Each row of numbers stands for one thing and depends on some of the facts below. Use the named rows to name the rest.

Some things and their rows:
truplo: -0.173, 1.773, 0.315, -1.718, 0.149, 0.987, -0.696, -0.872, 1.126, -0.433, 0.696, 3.159, 0.996, -0.443, 1.134, 1.299, -0.452, 2.467, -2.388, 1.044, -0.974
zagak: -0.545, 0.903, 0.710, -0.087, -0.631, 0.064, 0.112, -1.345, 0.687, 0.214, 1.565, 1.265, 0.473, -0.031, -0.479, 2.347, -0.678, -1.076, -2.781, -0.763, -0.507
traplen: 0.732, -0.312, 0.954, 1.263, 1.157, -0.484, -0.679, 0.336, 0.691, -0.315, 1.372, 0.475, 0.126, 0.808, -0.530, 1.263, -2.005, 0.513, -2.236, 0.897, 0.004
zofum: -0.496, -1.518, -1.362, -0.772, -0.502, 0.691, 1.192, 2.118, 1.292, -4.231, 0.612, -0.951, -2.181, 1.256, 2.001, -2.515, 3.074, -0.772, 4.352, 1.330, 0.856
lavak: 1.789, -0.613, -2.074, 0.119, -0.279, 4.408, 0.740, 0.805, -4.691, 3.339, -2.009, -1.021, 0.336, 1.469, -2.829, -1.078, -1.094, 0.378, 1.409, 0.076, 0.135
sovos: -0.618, 1.049, 0.211, 1.840, 0.888, -1.133, -0.778, -0.687, 1.439, 0.494, 0.953, 1.220, -2.010, 0.052, -0.796, 0.205, 1.693, 4.182, -0.056, 0.850, -0.156
bakebrim: -0.858, -1.652, 0.166, -1.231, -0.557, 1.706, 0.571, 2.696, -1.023, -2.437, -0.667, -1.748, 0.271, 0.959, 0.407, -0.206, 1.055, -6.889, 3.359, -0.249, 2.132
zerom: 0.007, -0.294, 0.801, 1.457, 0.239, -0.168, -0.117, -0.230, 0.311, -0.140, 1.966, -0.585, -0.047, 0.949, -1.796, 2.708, -0.904, -1.667, -2.805, -1.410, 0.536
stabel: -0.857, 0.072, 0.587, 0.343, 0.872, -0.953, -1.226, -0.890, 0.659, 0.995, 0.422, -0.224, -0.583, -0.648, 0.727, 0.736, 0.044, 1.528, -1.462, -0.746, -0.510
riku: -0.489, -2.312, -1.086, -1.284, -1.274, -0.943, 2.207, 0.210, 1.405, -4.218, -2.845, -1.284, -0.462, -1.294, -0.278, -1.296, 3.289, -3.805, 3.693, 0.409, 2.153
peno: 0.279, 2.604, 1.094, 0.806, 0.177, -2.393, -1.644, -0.253, -0.010, -0.063, 0.083, -2.195, -0.183, -0.510, 0.808, -0.688, -1.898, 2.842, -0.231, 0.006, -2.101
plugril: 3.019, -1.699, -2.420, 0.045, -0.591, 3.877, 1.308, 1.056, -3.862, 1.901, -1.658, -0.290, 0.436, 2.615, -2.831, -1.476, -1.720, 0.101, -0.245, 0.936, 0.110
plopluk: 0.670, 0.919, 0.775, 1.713, 0.694, -1.550, -1.076, -1.448, 2.279, 1.549, -0.142, 4.081, -1.434, -0.249, -0.064, -0.223, 0.991, 2.262, 0.758, 0.267, 0.257
bugreklon: 1.494, -1.745, -3.332, -0.326, -1.015, 1.038, 2.231, -1.524, -2.878, 1.789, -4.727, -0.821, -0.109, -0.092, -3.520, -2.191, 0.910, 2.143, 1.537, 0.290, 0.219
stugrok: -0.682, 1.978, 1.868, 0.449, 0.486, -2.958, -0.232, 0.057, 0.282, 0.540, 1.223, -1.806, -0.689, -0.819, -0.892, -0.069, -1.098, -1.153, -0.814, -2.576, -1.122
zeplame: 1.146, -1.630, -0.905, -2.954, -2.186, -0.037, 1.905, 2.426, 0.170, -2.899, -1.199, 1.002, 1.645, -0.284, 3.734, 0.266, 2.198, -2.441, 2.513, -1.284, 1.531

How the things are related:
lavak: Θ 890; ω pludre, bagom
bugreklon: Θ 890
traplen: Θ 419
sovos: Θ 419
guras: Θ 454; β trastome
maluk: Θ 419
gruklaskel: Θ 419; β stetu, truplo
stabel: Θ 419; ω plabrim, maluk
briste: Θ 419
bragul: Θ 419; ω pludre, zofum, bugreklon
plugril: Θ 890; ω truplo, lavak
bobror: Θ 419; β trastome, plelin
trastome: Θ 419
brusku: Θ 419; ω zofum; β brunu
fipledris: Θ 454; ω plabrim, pludre
nozur: Θ 419; ω zerom
pludre: Θ 890
trubrem: Θ 890; ω stabel; β sovos, plopluk, bagom
zagak: Θ 419; β truplo, surim
stetu: Θ 419
truplo: Θ 419; ω plugestis, zofum
zerom: Θ 419; ω fipledris; β plugril, traplen, pluflako, surim, bozadra
grusavom: Θ 419; β truplo, bragul
plugestis: Θ 419; ω stabel; β plabrim, peno
surim: Θ 419
pabru: Θ 419; β plopluk
plabrim: Θ 419; ω pludre
stugrok: Θ 419; β maluk, peno, tosi, brunu
peno: Θ 419
gavabril: Θ 890; ω pludre, gruklaskel
farir: Θ 419
bakebrim: Θ 454; β plugril, nozur, plelin, lavak
pozefal: Θ 419; β zofum, sovos
zofum: Θ 454
zeplame: Θ 454; β stetu, farir
plopluk: Θ 419
bozadra: Θ 454; ω plugril
bagom: Θ 419
plinin: Θ 419; ω pludre; β gavabril, plelin, surim
tosi: Θ 419; ω plinin
plelin: Θ 454
brunu: Θ 454
riku: Θ 454; β bugreklon, briste, bagom
pluflako: Θ 454; ω plinin

Rows to name:
A row may be one of the things named above.
-0.329, 1.808, 2.530, -1.235, 0.649, -2.700, -0.874, -0.069, 0.085, 0.008, 0.862, -1.722, -0.193, -1.789, -0.773, -0.994, -0.372, 0.991, -1.996, -1.617, -0.077	brusku
0.359, 0.457, 1.379, 1.984, 0.531, -1.494, -1.087, -1.552, 1.806, 1.816, -0.190, 3.362, -1.528, -0.278, -1.386, 0.832, 1.259, 0.726, 0.473, -1.168, 0.251	pabru
1.066, -0.071, 1.257, -3.226, -0.017, -0.597, 0.711, 3.122, 0.259, -3.689, -0.979, -2.361, -0.323, -0.765, 2.212, -3.910, -0.712, -2.249, 2.820, 0.207, 0.616	brunu
0.077, -1.347, -0.568, -1.373, -0.346, 2.489, 0.675, 2.306, -1.155, -2.244, -0.118, -0.885, 0.949, 0.617, 2.627, -1.207, -0.528, -4.865, 3.520, 2.967, 1.275	plelin
1.114, -0.477, 1.116, -3.717, -0.213, -0.970, 0.409, 3.147, -0.013, -4.291, -1.385, -2.142, 0.199, -0.601, 2.292, -3.921, 0.270, -2.683, 2.962, 0.364, 0.390	brunu
-1.934, -2.581, 0.482, -0.591, 0.320, 1.484, 1.875, 1.345, 0.798, -1.181, 0.141, -1.481, 2.262, 0.642, 2.605, -1.402, 0.613, -4.413, 3.862, 0.087, 1.094	guras
-0.040, 1.228, 0.165, -0.841, -1.053, -0.631, -0.098, -1.104, 0.502, 0.234, 1.164, 2.517, 0.812, -0.060, 0.749, 2.261, 0.506, 0.450, -2.801, -1.089, -0.506	gruklaskel
2.330, -1.553, -1.791, -0.369, -1.629, 4.170, 1.693, -0.918, -3.855, 3.071, -0.770, 0.016, -0.550, 0.952, -0.549, -2.023, -1.460, -1.129, -0.133, 0.239, -0.148	gavabril
-0.600, -2.251, -1.039, -1.186, -1.043, -1.522, 1.936, 0.108, 0.814, -4.178, -3.183, -0.945, -0.304, -0.689, -0.101, -0.877, 2.974, -4.043, 3.328, -0.171, 1.939	riku
1.535, -1.892, -2.474, -0.452, -0.944, 2.524, 1.466, -0.509, -2.933, 3.057, -2.846, -1.160, -0.392, 1.109, -0.932, -2.573, -0.226, 1.083, 0.446, -1.513, -0.950	pludre
-2.083, -2.614, 0.957, -0.974, 0.150, 1.380, 1.838, 1.366, 0.676, -1.019, -0.571, -1.602, 2.104, 1.234, 3.289, -1.522, 0.086, -4.132, 4.052, 0.263, 1.512	guras
-1.964, 1.589, 0.462, -1.109, -0.527, 0.673, -0.497, -1.321, 1.420, -0.619, 0.700, 2.190, 0.810, -0.068, -0.349, 2.096, 0.387, -0.288, -2.856, -1.558, -1.060	grusavom
1.727, -1.982, -2.052, -0.619, -0.963, 2.244, 1.478, -0.310, -3.201, 2.485, -3.228, -0.388, -0.831, 1.076, -1.315, -2.095, 0.159, 1.026, 0.267, -1.500, -1.003	pludre
-0.612, 1.400, -0.015, -1.304, -0.898, -0.532, 0.477, -0.880, 0.524, 0.125, 0.934, 1.931, 1.444, -0.359, 0.685, 2.268, 0.108, 0.789, -2.410, -1.832, -0.432	gruklaskel
-1.474, 0.479, -0.022, 1.743, 0.138, -1.399, 0.006, -0.850, 0.947, 0.753, 2.924, 0.296, -2.261, 0.212, -0.805, 0.518, 2.717, 2.233, -0.029, -1.407, 0.160	pozefal
1.939, -1.445, -1.950, 1.206, -1.809, 1.174, 2.692, -1.402, -2.284, 3.040, -2.949, 1.491, -1.440, 1.429, -4.080, -2.354, 1.945, 0.913, 2.262, -2.050, -0.071	trubrem
-1.816, -0.086, 1.185, 1.614, 2.244, 0.038, -0.634, -1.075, 0.457, 2.700, 1.824, -0.057, 1.944, 0.221, 1.300, 0.083, -1.264, 1.523, -0.492, 0.948, -0.338	trastome
0.321, 0.478, 0.951, -0.066, 0.384, 0.169, -0.954, -1.029, 0.557, 0.242, 2.332, 1.330, -0.131, -0.308, 0.407, 1.026, -1.782, 0.294, -2.987, 1.956, -0.251	surim
-2.672, 0.116, 1.726, 2.320, 1.057, -0.102, -0.296, -1.629, -0.148, 2.322, 2.262, -0.621, 1.638, -0.413, 0.067, 1.181, -0.936, -1.129, -0.967, -0.709, 0.438	bobror
-0.890, 0.358, 0.379, 0.962, 0.011, 0.486, -0.593, -1.824, -0.632, 1.441, 2.407, 0.281, -0.183, -0.923, -0.189, 2.047, -0.618, -2.853, -2.517, -0.175, 0.471	plinin
-0.886, 0.528, 0.500, 1.517, -0.318, -0.146, -0.595, -1.941, -1.004, 1.830, 3.096, -0.261, 0.085, -0.635, -0.173, 1.664, -0.602, -2.815, -1.973, -0.716, 0.235	plinin
0.686, -1.547, -0.294, -1.348, -0.001, 2.453, 0.527, 2.146, -1.052, -2.029, -0.210, -0.244, 1.032, 0.362, 2.777, -1.359, -0.274, -4.329, 3.422, 2.674, 1.406	plelin
-0.669, 0.186, 0.181, 0.402, 0.888, -0.653, -1.151, -0.431, 0.434, 1.111, -0.059, -0.447, -0.328, -0.910, 0.053, 0.582, -0.168, 2.178, -1.461, -0.608, -0.835	stabel
-0.059, -2.279, -0.779, -2.105, -0.340, 0.754, 0.599, 1.840, 0.235, -2.746, -2.474, -1.086, -0.181, -0.122, 2.653, -1.462, 1.074, -3.288, 3.144, 0.148, 0.615	fipledris
-1.006, 1.127, 0.139, 0.980, 1.174, 0.714, -2.261, 0.953, -0.966, 2.077, 1.234, -0.104, 0.575, 0.047, -0.364, 1.963, -0.594, 0.010, -0.882, 1.334, 0.586	nozur
-0.728, 1.739, 0.881, 1.244, -0.881, -1.954, -1.922, -1.071, 0.611, -0.640, 0.118, -3.561, 0.010, -0.593, 0.449, 0.820, -1.106, 1.005, -0.007, -2.233, -1.413	plugestis

The same things again, as new rows of numbers:
Some rows with their names:
surim: -0.237, -1.365, 1.051, 1.023, -0.950, 1.730, -1.480, -0.423, -1.659, 0.312, -0.953, 0.163, 0.163, -0.972, 1.779
tosi: -0.369, -1.753, 0.804, -0.634, -0.622, 1.339, 1.808, -0.173, -0.984, -0.101, -1.474, 1.313, 0.175, -0.311, -0.011
traplen: -0.141, -1.308, 0.223, 0.563, -0.301, 0.713, 0.852, -0.938, -1.873, 0.624, -2.128, 0.961, -0.194, -0.633, 0.376
bugreklon: 1.087, -0.526, -0.785, 0.848, 0.580, -2.127, 0.616, 1.514, 3.148, -2.479, 2.582, -0.931, 4.340, -0.259, -0.971
riku: 0.065, 2.927, -2.026, -1.118, 1.979, -1.949, -2.781, 0.208, 3.193, -0.843, 4.225, -1.116, -0.755, 2.327, -3.335
briste: 0.566, -1.620, 0.170, 0.013, -0.432, 1.949, -0.026, -1.920, -1.767, -0.331, -0.916, 0.989, 1.707, -0.390, 0.266
farir: -0.172, -1.973, 0.287, 1.075, -0.156, 1.122, 0.435, -1.135, -1.459, -0.091, -2.861, 0.687, -0.170, -0.163, 0.330
gruklaskel: 0.029, -0.483, 1.417, 1.228, 0.080, 1.816, 0.800, -0.889, -3.109, 0.767, -1.516, 1.188, 0.460, -0.030, 1.441
truplo: 0.180, -1.189, 1.330, 0.199, -0.159, 1.478, -0.145, -1.185, -2.105, 0.783, -1.637, 1.083, 0.649, -0.647, 1.107
grusavom: 0.402, -1.615, 1.110, 0.195, -0.821, 1.448, -0.530, -1.449, -2.554, 1.413, -2.222, 0.716, 0.771, -0.791, 1.875
sovos: -1.061, -1.374, 1.380, -0.738, -0.529, 0.408, 1.406, -0.675, -0.818, 0.844, -1.815, 1.677, -0.940, -0.262, 2.155
plelin: -0.712, 2.975, -0.872, -2.190, 1.542, -1.560, -2.307, 2.063, 2.401, -0.639, 1.403, -1.402, -2.450, 0.778, -3.550
nozur: 0.463, -1.434, 0.026, 0.687, -0.910, 1.995, 0.104, -0.619, -1.418, -0.772, -1.404, 0.387, 0.933, -1.226, 1.262
maluk: 0.137, -2.271, 0.611, -0.916, -1.085, 1.822, 1.228, -0.138, -1.808, 0.629, -1.485, 0.311, 0.141, -1.321, 0.991
gavabril: 0.129, -0.327, 0.952, 0.160, 1.006, -1.499, 1.397, 2.793, 3.302, -1.994, 2.732, -1.428, 3.233, -0.378, -0.747
plugril: 0.302, 0.428, -1.447, 2.120, -0.636, -2.405, 0.779, 2.745, 3.277, -3.489, 1.987, -1.523, 3.005, -0.855, -0.176

Rows to name:
A row may be one of the things named above.
-1.020, -0.717, -0.093, 2.607, -1.669, 0.239, -0.827, 0.117, -1.901, 0.600, -1.961, 1.581, -0.324, -0.596, 1.252	zerom
-0.733, 3.196, -0.755, -2.349, 1.591, -1.481, -2.497, 2.227, 2.471, -0.543, 1.756, -0.925, -2.405, 0.657, -3.479	plelin
-0.819, -0.290, 0.646, -0.616, -1.349, 0.166, 1.705, -0.915, -0.862, 0.877, -1.309, 1.907, -0.633, -0.482, 2.726	pozefal
-0.278, -1.317, 0.953, 1.419, -1.416, 1.388, -1.509, -0.596, -2.662, 0.595, -0.883, 0.646, 0.639, -1.304, 2.612	zagak
-0.845, 4.500, -2.492, -0.246, 0.261, -1.269, -2.861, 2.691, 2.914, -2.575, 2.825, -1.831, -2.210, 0.513, -2.155	bakebrim
0.635, -0.458, -0.468, 0.475, 0.304, -1.873, 0.938, 1.781, 2.891, -1.978, 1.825, -1.851, 3.037, -0.661, -0.074	pludre
-0.879, 4.490, -2.505, -0.405, 0.122, -1.144, -2.758, 2.514, 2.979, -2.567, 2.484, -1.686, -1.932, 0.487, -2.222	bakebrim
-0.248, 5.157, -2.015, -1.433, 2.076, -2.440, -2.375, 0.938, 2.043, 1.551, 3.183, -4.128, -2.182, 2.174, -2.881	guras
-1.270, -1.887, 2.013, 0.051, -0.954, 1.957, -0.532, 0.434, -2.507, 0.560, -1.069, 1.327, 0.565, -1.512, 1.780	plinin
-0.376, 4.929, -1.479, -0.273, 2.472, -1.046, -2.064, 1.160, 2.238, -0.576, 1.953, -2.378, -3.042, 2.509, -3.105	zeplame
0.461, -1.854, -0.540, -1.001, -1.800, 1.212, 1.939, -0.177, -1.186, 1.534, -0.366, 0.245, -0.318, -0.493, 1.275	stugrok
-0.370, -1.039, 1.028, 0.802, -0.925, 1.521, -0.947, -0.639, -1.674, 0.209, -0.725, 0.560, 0.546, -0.988, 1.760	surim
0.527, -1.944, 1.114, 0.380, -0.743, -4.033, 2.176, 1.663, 3.159, -1.412, 1.773, 0.266, 1.903, -0.800, 1.901	trubrem
1.013, -0.592, -0.827, 0.598, 0.535, -2.001, 0.662, 1.340, 3.082, -2.686, 2.827, -1.007, 4.323, -0.123, -0.998	bugreklon
0.851, -0.541, -1.008, 0.897, 0.535, -1.878, 0.410, 1.332, 3.104, -2.668, 2.642, -1.061, 4.536, 0.000, -1.107	bugreklon
-0.662, -0.979, 1.742, -0.867, -0.780, 0.249, 1.904, -0.724, -0.668, 1.141, -1.786, 1.839, -1.158, -0.033, 2.325	sovos
-0.315, -0.730, 1.403, 1.094, 0.161, 2.057, 0.421, -0.921, -2.830, 0.766, -1.755, 1.444, 0.309, 0.004, 1.405	gruklaskel

The same things again, as new rows of numbers:
Known rows:
zofum: -1.399, -2.020, -0.458, 2.665, 1.942, -0.250, 2.740, -0.047, -0.054, -2.836, -0.464, -0.672, -0.170, -1.389, 2.400
peno: 1.113, 0.953, 0.508, -0.852, -0.410, 0.460, -2.109, -0.496, 0.038, 1.815, 0.350, -0.139, -0.825, 0.347, -1.165
pabru: 1.093, 0.404, 0.183, -2.815, 0.279, 0.614, -0.876, 0.060, -0.169, 1.027, 0.602, -0.504, -0.323, -0.774, 0.362
trastome: 0.361, -0.501, 0.650, -0.714, -0.615, -0.461, -1.239, 0.537, -1.223, 0.612, 0.610, 0.624, 0.770, 0.416, -1.482
sovos: -1.973, -2.644, -1.272, -0.433, 1.690, 0.256, -1.225, 0.297, -0.494, -2.499, 0.155, -0.699, 1.233, -1.081, 1.432
maluk: 0.610, 0.506, 0.259, -0.729, 0.144, 0.110, -1.859, -0.117, 0.315, 1.202, 0.381, -0.189, -0.847, 0.592, -0.988
riku: 0.406, 1.688, 0.223, 0.168, 1.296, 0.512, 3.513, -0.829, 1.190, 0.856, 0.883, -0.122, -1.549, -0.230, 0.948
pluflako: 1.345, 2.394, 1.266, 1.187, -0.801, -0.317, 2.635, -0.537, -0.284, 1.269, 0.300, 0.014, -2.236, -0.085, 0.518
gavabril: 2.491, 1.358, 0.144, -0.097, -5.183, -1.615, 2.560, -0.137, -0.794, 1.999, -2.204, 1.211, 1.201, 1.722, -1.295
pozefal: 0.222, -0.460, -0.059, -1.516, 0.351, 0.733, -1.323, 0.088, -0.691, -0.169, -0.240, -0.355, 1.090, -1.409, 0.467
bagom: -0.121, -0.804, -0.854, -1.981, 1.021, 0.402, -0.907, -0.211, 0.544, 0.034, 0.990, -0.281, 0.053, -0.785, 0.250
bragul: 0.498, -0.025, -0.959, -0.244, 0.087, 0.524, -1.353, -0.578, 0.242, -0.596, 1.430, -0.067, -0.993, -0.495, -0.719
brusku: -0.839, -0.711, 0.492, -0.076, 1.787, 0.584, -1.611, 0.213, 0.505, -0.980, 0.191, -0.438, 0.625, 0.036, 0.373
plabrim: 0.092, 0.449, 0.150, 0.082, 0.126, 0.526, -2.048, -0.339, -0.302, 0.554, 0.495, -0.166, -0.169, 0.118, -0.327
stetu: 0.860, 0.653, 0.258, -1.783, 0.208, 0.806, -1.739, -0.493, 0.554, 1.055, 0.285, 0.206, -0.112, 0.278, -0.849
bozadra: 0.094, 0.898, 0.611, 2.114, 0.120, -0.646, 2.695, -0.251, -0.314, -0.419, 0.214, 0.001, -1.657, -0.115, 1.044

Rows to name:
Some rows may be things named above.
1.113, 0.529, -0.768, 0.976, -3.195, -1.028, 1.590, 0.034, -0.107, 0.464, -2.596, 0.703, 0.580, 1.519, -0.401	pludre
-1.800, -2.859, -1.202, -0.263, 1.949, 0.029, -1.380, 0.381, -0.404, -2.298, 0.020, -0.557, 1.066, -1.136, 1.204	sovos
-1.470, -1.788, -0.497, 2.733, 1.817, -0.151, 2.822, 0.011, -0.429, -2.889, -0.395, -0.532, -0.162, -1.258, 2.417	zofum
0.474, 1.476, 1.151, 1.604, -0.214, -0.081, 3.129, -0.103, -0.040, 0.723, 0.063, -0.086, -1.308, -0.254, 0.574	bakebrim
0.686, 1.800, 0.206, 0.231, 1.079, 0.229, 3.647, -0.771, 1.173, 0.592, 0.765, -0.041, -1.714, -0.475, 1.010	riku
0.162, -0.558, -0.142, -1.272, 0.479, 0.602, -1.426, 0.163, -0.785, -0.296, -0.183, -0.357, 0.944, -1.391, 0.444	pozefal
-1.744, -2.784, -1.137, -0.344, 1.935, 0.431, -1.297, 0.472, -0.324, -2.323, 0.023, -0.672, 1.139, -1.258, 1.260	sovos
2.105, 1.271, 0.194, 0.119, -5.253, -1.389, 2.417, 0.077, -0.609, 2.393, -2.432, 1.073, 1.292, 1.690, -1.277	gavabril
-0.230, -0.888, -2.156, 0.110, -2.052, -1.003, 2.609, -0.175, 0.777, -0.584, -1.999, 0.816, 0.910, 1.205, -0.075	bugreklon
-1.805, -2.959, -1.316, -0.364, 1.941, 0.189, -1.391, 0.344, -0.325, -2.389, 0.004, -0.528, 0.955, -1.230, 1.103	sovos

